Here is a tiny trained network, its code and every weight. The questions are about switching its units off for an input and a class, where a switched-off unit gives its printed mean instead of its output.

import numpy as np


def w(rows, s, z=0):
    codes = np.array(rows[::2]) - 128.0
    scale = np.full(codes.shape[1], s)
    scale[-1] = z or s
    return codes * scale


def f(y):
    return y / 2 * (1 + np.tanh(0.7978845608 * (y + 0.044715 * y**3)))


def log_softmax(a):
    a = a - a.max(-1, keepdims=True)
    return a - np.log(np.exp(a).sum(-1, keepdims=True))


def net(x, mask):
    res = np.array(x, float).reshape(1, 5) / 4 @ E
    y = f(res @ A[0][:, :-1].T + A[0][:, -1])
    res = res + np.where(mask, y, B[0][:, -1]) @ B[0][:, :-1]
    return log_softmax(res[-1] @ U[:, :-1].T + U[:, -1])


A, B = {}, {}
E = w([
[136,141,139,141,156,101],'x0',
[142,156,36,82,174,91],'x1',
[128,135,130,135,138,122],'x2',
[70,161,110,133,22,55],'x3',
[11,79,157,72,169,123],'x4',
],0.012)
A[0] = w([
[96,120,140,99,126,108,163],'neuron 1',
[138,132,88,129,116,103,123],'neuron 2',
[133,97,157,81,182,162,130],'neuron 3',
[118,127,109,100,141,135,86],'neuron 4',
[97,125,130,144,131,115,152],'neuron 5',
[132,104,176,105,180,163,188],'neuron 6',
[168,125,112,144,96,120,178],'neuron 7',
[120,106,104,119,135,112,96],'neuron 8',
[239,130,114,162,146,186,217],'neuron 9',
[135,115,107,126,170,153,134],'neuron 10',
[162,153,116,169,76,92,110],'neuron 11',
[104,112,118,129,172,159,81],'neuron 12',
[201,124,141,121,149,165,194],'neuron 13',
[144,116,205,128,102,132,248],'neuron 14',
[175,130,117,132,72,80,119],'neuron 15',
[57,125,144,97,100,58,54],'neuron 16',
[154,148,95,137,117,124,145],'neuron 17',
[128,117,196,154,108,137,253],'neuron 18',
[134,135,4,78,171,95,197],'neuron 19',
[127,133,179,149,106,137,179],'neuron 20',
[140,160,138,188,92,130,142],'neuron 21',
[159,126,120,147,146,150,130],'neuron 22',
],0.02,0.0065)
B[0] = w([
[122,70,129,119,116,131,163],'neuron 1',
[115,140,122,119,82,146,159],'neuron 2',
[126,146,153,129,185,173,181],'neuron 3',
[136,122,122,103,160,117,142],'neuron 4',
[110,92,123,129,103,143,146],'neuron 5',
[132,70,160,133,132,212,183],'neuron 6',
[146,173,101,148,107,122,181],'neuron 7',
[111,133,117,106,140,122,139],'neuron 8',
[111,41,115,111,73,37,252],'neuron 9',
[114,136,135,110,182,96,166],'neuron 10',
[137,186,91,165,130,156,198],'neuron 11',
[136,140,116,107,186,133,154],'neuron 12',
[102,63,125,114,103,85,200],'neuron 13',
[129,95,146,201,121,145,185],'neuron 14',
[141,178,112,123,95,181,190],'neuron 15',
[134,72,124,122,97,35,193],'neuron 16',
[141,140,148,121,86,143,171],'neuron 17',
[133,102,115,216,139,131,188],'neuron 18',
[137,164,135,4,134,123,248],'neuron 19',
[115,141,104,176,156,101,169],'neuron 20',
[120,164,83,170,143,109,185],'neuron 21',
[122,103,131,115,120,96,162],'neuron 22',
],0.035,0.023)
U = w([
[102,65,143,160,113,64,219],'0',
[122,115,135,1,107,47,240],'1',
[109,86,198,144,231,192,46],'2',
[128,140,179,4,251,163,73],'3',
[153,192,92,183,110,132,96],'4',
[174,249,121,40,70,128,2],'5',
],0.0082,0.0028)

Each question gives the input, the list of numbers given to net, and the class t.
The units are the neurons (one row each of A and B). Each row of codes is followed by its name. A weight is (code - 128) times the scale printed after its matrix; where a second scale follows, it is the last column's (A, B and U).
mask holds one flag per neuron, in row order. A switched-off neuron (its flag False) gives its mean, the last column of its row in B, instead of its output. The means were averaged over made-up inputs and are rounded, as every weight is.
A unit's drop is (log p(t) with every unit on - log p(t) with that unit switched off) / (log p(t) with every unit on - log p(t) with every unit switched off).
The circuit of an input: a set's keep is (log p(t) with only the set's units on - log p(t) with every unit switched off) / (log p(t) with every unit on - log p(t) with every unit switched off). Starting from the 12 units with the biggest drops (on a tie, the unit counted first), units are removed one at a time, each time the one whose removal leaves the highest keep (on an exact tie, the one counted first), for as long as the keep stays at least 0.8.
units of the circuit, in order: the units of the circuit, biggest drop first
most important unit: the unit with the biggest drop
top k neurons: the k neurons with the biggest drops, biggest first
drop of u: that unit's drop, to one decimal
input [6,4,3,-2,1], class 3: units of the circuit, in order -> (neuron 9; neuron 16)
input [-4,-8,-7,-3,1], class 2: units of the circuit, in order -> (neuron 6; neuron 16)
input [2,0,2,-3,1], class 2: most important unit -> neuron 19
input [-4,-6,5,-1,0], class 0: top 2 neurons -> (neuron 3; neuron 19)
input [4,-5,1,-8,1], class 2: top 2 neurons -> (neuron 6; neuron 3)
input [-7,3,2,0,1], class 3: top 3 neurons -> (neuron 9; neuron 16; neuron 13)
input [-3,-2,-4,1,-1], class 4: top 3 neurons -> (neuron 9; neuron 16; neuron 13)
input [-6,1,1,1,-1], class 5: top 3 neurons -> (neuron 9; neuron 16; neuron 13)
input [1,1,-7,0,8], class 3: top 2 neurons -> (neuron 9; neuron 3)
input [-8,-6,1,-6,-1], class 0: drop of neuron 9 -> 1.2
input [-4,0,-8,-3,-2], class 0: drop of neuron 19 -> 3.9
input [4,0,-2,-5,1], class 2: drop of neuron 19 -> 0.4
input [-4,-8,7,7,1], class 0: drop of neuron 16 -> 6.5
input [0,-8,0,7,1], class 0: most important unit -> neuron 16
